[-81  37 -33  31 -22  69  19 -27  19   4 -53  -1 -23  -6  -8  39  11 -17
  -2  13 -13 -31  20   1 -25  10 -36  -6   3  59 -21] -> L:H
[-60  12 -10  23  -4  61  21  -6   4 -11  -3   5   1  -7 -12  29  26  -7
  -7  20  -1 -35  23  -2 -26   4 -41   1  -2  22 -29] -> B:Y
[-54  18 -18   8 -30  65   8  20  21 -14 -40  -4  -9   0   0  20   1  -6
   8  27  66 -27   6  -6 -13 -23 -37   6   6  11 -19] -> L:H
[-46  15  -1  29  -4 112  29   2  20   4  15   4  11  -3   1  29  14 -13
   1  29  -3 -32  25 -17 -22  -7 -44   7 -12  23 -31] -> B:Y
[-68   2 -12  28  10  72   5  -6   9   6 -12  33  -6 -26 -19  25  22   3
   6   9  -5 -30  16 -13  -8   7 -11   5 -11   5 -41] -> Q:G
[-56  -3 -19  17 -12  42  18 -19  14  -4 -54 -15 -25   2 -24  26   7   9
  10  25   2 -17  -2 -15 -23   4 -31  12  -5   0 -18] -> L:H
[-64   7 -15   3  -9  75  11  16  34  -3 -27  20   9  11 -13  27   4  44
   1  20   3 -35   3  -9   1  10 -17  26   1  23 -30] -> B:Y
[-35   0 -17  50   1  85  36 -14  23   0  30 -17  17  -1  11  33  13  15
 -22  18  -9 -34  19   0 -27   8 -14  -4   1  36 -25] -> K:V
[-78  17 -18  37 -10  81   6  -1  33  -9 -17  23   2   5  -9  42   8   1
  -1  38  -5 -48  15  -9 -14  12 -52  19  -9  34 -36] -> B:Y
[-62  16 -17  22 -21  63   7  -9  35 -38 -13  -1 -13  -6  15  29  -7  -6
 -16  20   2 -45   4   1  -6  16 -33  18  -1  29 -11] -> K:V
[-84  15 -28  39  -6  69  26  -7  28  -1 -28  -2  -2  -8 -16  35  11 -15
  -7  31   6 -38  25  21 -25 -13 -31   9  -4  25 -13] -> K:J
[-62   6 -11  24 -12  74  -8   2  39   4  -4   3  -3  -1   2  24  -1 -29
  -4   2  11 -67   6  -5  27  -3 -20 -39 -14  28 -15] -> B:A
[-46   6   3  44   5  64  35  -8  24  12  27 -20  -5  -4  21  31 -10  -8
 -13   0   3 -36  17 -14  -9   9 -17 -19 -11  26   0] -> K:J
[-60  14 -21  19 -37 104   5  14  22 -14  -5   5  -3  -4   4  33  -1   0
  -4  18   2 -20  26 -21  19  18 -13   0 -10  30  -7] -> K:V
[-36   4 -10  16 -27  60  14   2  18  -7 -15 -17  -6 -16  -7  -1   0 -33
  10  30   1 -23   5 -13  -5  -8 -32  33  10  -7 -21] -> L:N
[-40  16 -15  21 -35  54   2   3  16 -61  14 -24 -17 -12  11   6  -8 -40
  12  30   2 -31  14   2   4   1 -24   7   8  15 -31] -> L:N
[-43   5 -15  27 -15 112  20 -11  33  15  -6  -5  -1  -5  -5  35   6   9
 -11   1  12   4 -12   0 -23  16 -24   8  -7  57  -7] -> K:V
[-66  43  -9  30 -23  48   4 -18  29   4  -1  -6  -1  -1  -2  35  -3   2
  -2  20   1 -49  -1 -10 -10   4 -35  13  -6  44 -25] -> K:V
[-54  15 -21  24 -26  59  67  -4   7   1 -19  -5  -1  -4 -15  23  -1  -5
   2  14  -1 -35  37   0 -12  22 -27   3   9  12 -15] -> L:H
[-51 -25   6   9  21  46  19 -21  13   3   1   5  -9   6 -11  15  17  26
  16  16 -14 -21  12  -6 -21  -3 -14 -22 -15  23 -15] -> Q:G
[-90  17 -23  32 -24  70  -7 -16  38   3 -27   9  -2 -15 -15  45  34   4
  -1  40  14 -41   2  -2 -10  -4 -49   8  36  18 -18] -> K:V
[-27  16 -18  25 -18  79  22  20  24   0  55 -10  -2 -12  12  28  36 -31
 -14  17 -20 -47  23  -1 -16  11 -39  27 -18  63 -39] -> K:V
[-52   4 -16   0 -13  63  28 -12  22  -5 -24 -29   1  -4  -3  17  22  -8
  -1  36 -20  -8  19 -17 -19  -2 -29  17   9  11  -6] -> L:N
[-66  19 -12  30  -4  75  21 -15  25   5   3 -11   2 -10   7  19   1 -12
  -6  23 -11 -38  30  -7 -13   1 -46   5 -16  50 -29] -> Q:G
[-53   8  -6  25 -30  81  -8  11  12  -8   0  -6 -12  -4  -3  23  -6 -32
   2  25 -10 -23  26   1 -10 -14 -40  -9   6 -11 -24] -> L:H
[-74  31 -12   6  -1  38  -3  -4  14  -5 -16  16  -1 -26 -11  41  15 -14
  -5  17   3 -20  22 -11 -13   1 -34  11  20  -4 -20] -> B:Y
[-63  21 -16  29 -11  50   9  -4  21   7  -9   6 -11  -5 -10  37   5  -3
  -8  25  10 -30  17  -8 -13   2 -17   8  -6  18 -13] -> B:A
[-48  32 -13  22  16  71   3  36  33   1   0   4  12 -19 -13  32 -12 -17
 -57  19  12 -42  27   1 -55   4  -9  10  -1  11 -24] -> K:J
[-64   4 -13  52  21  42  48 -20  40 -21 -96 -11 -30  -5 -16  19  27  11
  -3  16   4 -21  16  18 -37  -9 -25   9  20  10   3] -> L:H
[-37  20 -13  22 -35  36  18  -7  13  -1 -29 -19   3  -1 -10  12   4 -13
  -2  22  -6 -24  18  -8 -14  -8 -18  11   3   4 -10] -> L:H
[-44  -5 -22  37  20  72  37 -57  14  -4   7  -7  10  -1  -5  34  29   4
  -5  12   5 -16  49 -16 -21  -6 -57  10 -15   9  80] -> Q:G
[-46 -11  -8  15 -18  74  -4   1  29   3  -7  19  -2 -13 -13  23  -9  -1
   1  16  -2 -33  16 -11  -8  -9 -67  36  -2  26 -23] -> Q:G
[-50   3  -4  21   0  86   8   4  20   1  -6  14   2   5   5   5   0   0
  27  13 -14 -22   8  -5 -11  11 -27   5 -13  25 -26] -> B:Y
[-56   2   1  42   6  77  56 -15  16  -1   9   7   7 -11  -3  29  20   1
  -5  14  -3 -34  36 -11 -15   3 -49   7 -15  18 -28] -> Q:G
[-62 -13  -7  13  17  43  -8 -20  12  -9  -9  15 -13  -2  -9  25  12   4
   5  -2   8 -19   0  -4 -12  -8 -17   0 -61  24  -5] -> Q:G
[-40  -7  -8   5 -17  91  15   2  30  -3  14 -12 -35   8   7  18 -15   0
  -6  27 -21 -21  26  -8 -11  25 -44  -1 -17  40 -29] -> B:A
[-49   1  -5  17  -7  41  15 -17  10 -13 -60 -10 -47   6   1  11 -18   8
  15  22  -2 -24   8  -4 -24  -3 -35 -12   6  14 -25] -> L:N
[-51  17 -11  14 -26  69 -32   0  17  -4  33  -9  12 -12   7  33   6 -35
 -25  16   7 -54   9   7  -7   4 -36   8  -8  19 -26] -> K:J
[-61  20 -16  22 -11  98  22   5   5  -6   0  12   1 -15  -2  40  12 -15
 -15  13  12 -47  11   0  -7   0  -7  17 -15  29 -30] -> K:J
[-64  12 -24  19 -55  80 -15   4  47   2 -32  -2 -16  -4 -10  33  -2 -25
  -1  38  -9 -41   3 -15  -1  16 -36   9  -6  13 -12] -> B:A
[-69  31 -22  25 -38  83  12   7  10 -12 -13 -12  -7  -7   2  29  -4 -39
  -1  22   4 -30  30  -1  -4  -1 -41  15  11   9 -20] -> L:H
[-49  19 -10   2 -10  45   7  12  28   1  -6  13 -24  -4  -4  13  -3 -19
 -10  20   5  -2   9 -12   1  10 -26  -1 -22   0 -21] -> K:J
[-52   5  -1   8  -6  82  -8  18  20  13  21  25  -4   6  -3  -5 -11 -12
 -23  19   0 -34  10   5   8  -4 -31   0 -18  24 -30] -> Q:G
[-36   4  64  41 -13 105  25   3  15  -4  44 -19  16   2   6  20  -4 -18
 -17  29 -33 -44  19   7  -7  20 -26   4  -6  32 -16] -> Q:W
[-37  17  -9  15  -2  67  31  10  17 -17  -1   4  -5 -14  -8  29  19 -12
 -12  11   5 -28  17  -7  -3  -4 -14  11 -10   4 -14] -> K:J
[-64   9 -13   9  -5  66  26  -1  15   9 -17  17   1  -5 -12  30  10  21
   2  33  -3 -35  19  -3 -20  15 -47  -9  -9  23 -42] -> B:Y
[-73   8  -7   8   4  68   7  -3   8   6 -31  82  -3   1 -23  32   7   0
   6  34  53 -31  26  -3 -14 -25 -35   9   3 -12 -23] -> Q:W
[-86   5  -5  20 -36  90   7  -2  19  -1 -43  19 -38   9   0  39  -2 -15
   5  30   4 -39   4 -11 -16  20 -41  11  -1  30 -32] -> B:A
[-20  -6 -11  25   2  52   8   7  22   2  12 -15  -3  -4   5  12   4 -21
  -9  10 -12  -8   9 -15 -12   2 -21  -3  -4  27 -18] -> Q:W
[-52   2 -28  14   7  70  26  -5  17  -7 -11  -3  -6   1  -9  32  14  13
  -3  34   9 -38  12  -5 -11  -5 -24  -5 -10  11 -21] -> B:Y

[-25  -5  -2  -2   0  11  10  -7 -18  -9 -11  19  -2  16  -9  -3  16   1
   7 -10   1   2  12  13   0  -8  -5  13   8  -5  -6] -> Zaguf:F
[ 24   2  -3  -5  -3   6   9  -2  -3 -10 -15   1   2   7 -15  -2  -9  30
   9  15 -10  -2 -15   4  -3 -23   9   4  16  -4  -7] -> Zaguf:F
[ -7 -24 -15  -2  11   1  -5 -16   0 -11   1   0   2  -2  -8  28   1  30
  18 -32  -2   8  -5   6  -6   9   1 -14   2 -11  -4] -> Pab:M
[ 20 -18  -3   0 -13 -11   5 -11   6 -16 -19   4  -3   9 -29   4 -11  23
   2  11 -19  -9   4  14  13  -2  16  16  22 -16 -15] -> Zaguf:F
[  8 -13  -2  -9  14   1   2  -4   2 -13  -4  -5  22   0   9  10 -12  18
  -1  -1   4  -6  -3  -6 -15  11  10  -9  12   0  -3] -> Pab:S
[-20  -6   0   0  14  23   5 -15 -15  -9  -7   7  -5 -16   3   0 -12  10
  16  -3   3  -5   3   3   3 -15  17  34  13 -12  12] -> Zaguf:F
[ -6 -27 -13  -9   6  -6  -6 -12 -16 -15   0   7   2  -9  -2  15 -15  30
  14 -18   5   9 -10  -4  -5 -13   6 -18  20 -17  -2] -> Pab:M
